Below is a small trained network, with its code and all its weights. Each question gives an input and a class and asks what happens when units are switched off, that is, made to give their printed mean instead of their output.

import numpy as np


def w(rows, s, z=0):
    codes = np.array(rows[::2]) - 128.0
    scale = np.full(codes.shape[1], s)
    scale[-1] = z or s
    return codes * scale


def f(y):
    return np.maximum(y, 0)


def log_softmax(a):
    a = a - a.max(-1, keepdims=True)
    return a - np.log(np.exp(a).sum(-1, keepdims=True))


def net(x, mask):
    res = np.array(x, float).reshape(1, 3) / 4 @ E
    y = f(res @ A[0][:, :-1].T + A[0][:, -1])
    res = res + np.where(mask, y, B[0][:, -1]) @ B[0][:, :-1]
    return log_softmax(res[-1] @ U[:, :-1].T + U[:, -1])


A, B = {}, {}
E = w([
[131,190,73,7,91,104],'x0',
[119,123,187,57,123,176],'x1',
[88,50,135,140,61,73],'x2',
],0.016)
A[0] = w([
[126,138,81,148,109,85,211],'neuron 1',
[142,208,68,147,145,79,175],'neuron 2',
[114,137,111,153,181,197,118],'neuron 3',
[125,121,142,97,94,126,217],'neuron 4',
[166,209,67,141,194,148,253],'neuron 5',
[150,184,186,136,209,172,131],'neuron 6',
[95,98,130,204,26,77,237],'neuron 7',
[193,184,98,138,155,112,152],'neuron 8',
[152,180,97,203,192,113,122],'neuron 9',
[131,148,3,72,127,91,143],'neuron 10',
[93,146,221,73,83,204,168],'neuron 11',
[98,83,251,170,151,227,182],'neuron 12',
[110,46,146,156,144,173,147],'neuron 13',
],0.012,0.0049)
B[0] = w([
[114,80,111,174,124,166,179],'neuron 1',
[133,10,196,114,119,198,190],'neuron 2',
[156,109,94,88,146,133,176],'neuron 3',
[131,153,164,173,72,94,169],'neuron 4',
[169,106,133,85,120,186,219],'neuron 5',
[137,193,44,49,119,169,206],'neuron 6',
[103,92,98,221,107,66,230],'neuron 7',
[187,91,149,98,140,164,177],'neuron 8',
[144,78,112,96,101,130,195],'neuron 9',
[81,84,157,131,126,139,219],'neuron 10',
[135,204,144,81,79,63,208],'neuron 11',
[208,169,121,107,160,59,249],'neuron 12',
[194,139,95,160,160,77,196],'neuron 13',
],0.012,0.019)
U = w([
[10,79,159,112,150,121,86],'0',
[123,163,59,100,172,179,199],'1',
[149,106,108,206,198,51,152],'2',
[15,91,86,244,75,87,139],'3',
[128,30,202,145,115,214,124],'4',
[55,140,137,145,176,121,1],'5',
[102,192,173,112,81,78,199],'6',
],0.012,0.0039)

Each question gives the input, the list of numbers given to net, and the class t.
The units are the neurons (one row each of A and B). Each row of codes is followed by its name. A weight is (code - 128) times the scale printed after its matrix; where a second scale follows, it is the last column's (A, B and U).
mask holds one flag per neuron, in row order. A switched-off neuron (its flag False) gives its mean, the last column of its row in B, instead of its output. The means were averaged over made-up inputs and are rounded, as every weight is.
A unit's drop is (log p(t) with every unit on - log p(t) with that unit switched off) / (log p(t) with every unit on - log p(t) with every unit switched off).
The circuit of an input: a set's keep is (log p(t) with only the set's units on - log p(t) with every unit switched off) / (log p(t) with every unit on - log p(t) with every unit switched off). Starting from the 12 units with the biggest drops (on a tie, the unit counted first), units are removed one at a time, each time the one whose removal leaves the highest keep (on an exact tie, the one counted first), for as long as the keep stays at least 0.8.
units of the circuit, in order: the units of the circuit, biggest drop first
top k neurons: the k neurons with the biggest drops, biggest first
drop of u: that unit's drop, to one decimal
input [-3,8,5], class 6: units of the circuit, in order : neuron 11
input [-4,7,3], class 2: top 3 neurons : neuron 13; neuron 12; neuron 6
input [4,1,-5], class 4: units of the circuit, in order : neuron 2; neuron 12
input [-8,-7,-5], class 1: units of the circuit, in order : neuron 6; neuron 5
input [-8,7,-1], class 2: top 2 neurons : neuron 12; neuron 13
input [-4,-8,1], class 3: top 2 neurons : neuron 12; neuron 7
input [7,3,6], class 3: top 4 neurons : neuron 12; neuron 10; neuron 6; neuron 5
input [-7,-1,-4], class 1: top 2 neurons : neuron 6; neuron 7
input [-5,-7,-7], class 4: top 2 neurons : neuron 2; neuron 9
input [-5,5,-1], class 2: top 3 neurons : neuron 12; neuron 13; neuron 5
input [2,-7,2], class 3: top 3 neurons : neuron 7; neuron 5; neuron 3
input [-4,1,6], class 2: top 2 neurons : neuron 12; neuron 13
input [1,6,-3], class 6: drop of neuron 11 : 1.2
input [-4,7,1], class 6: drop of neuron 11 : 0.4
input [3,0,0], class 4: drop of neuron 7 : 0.1
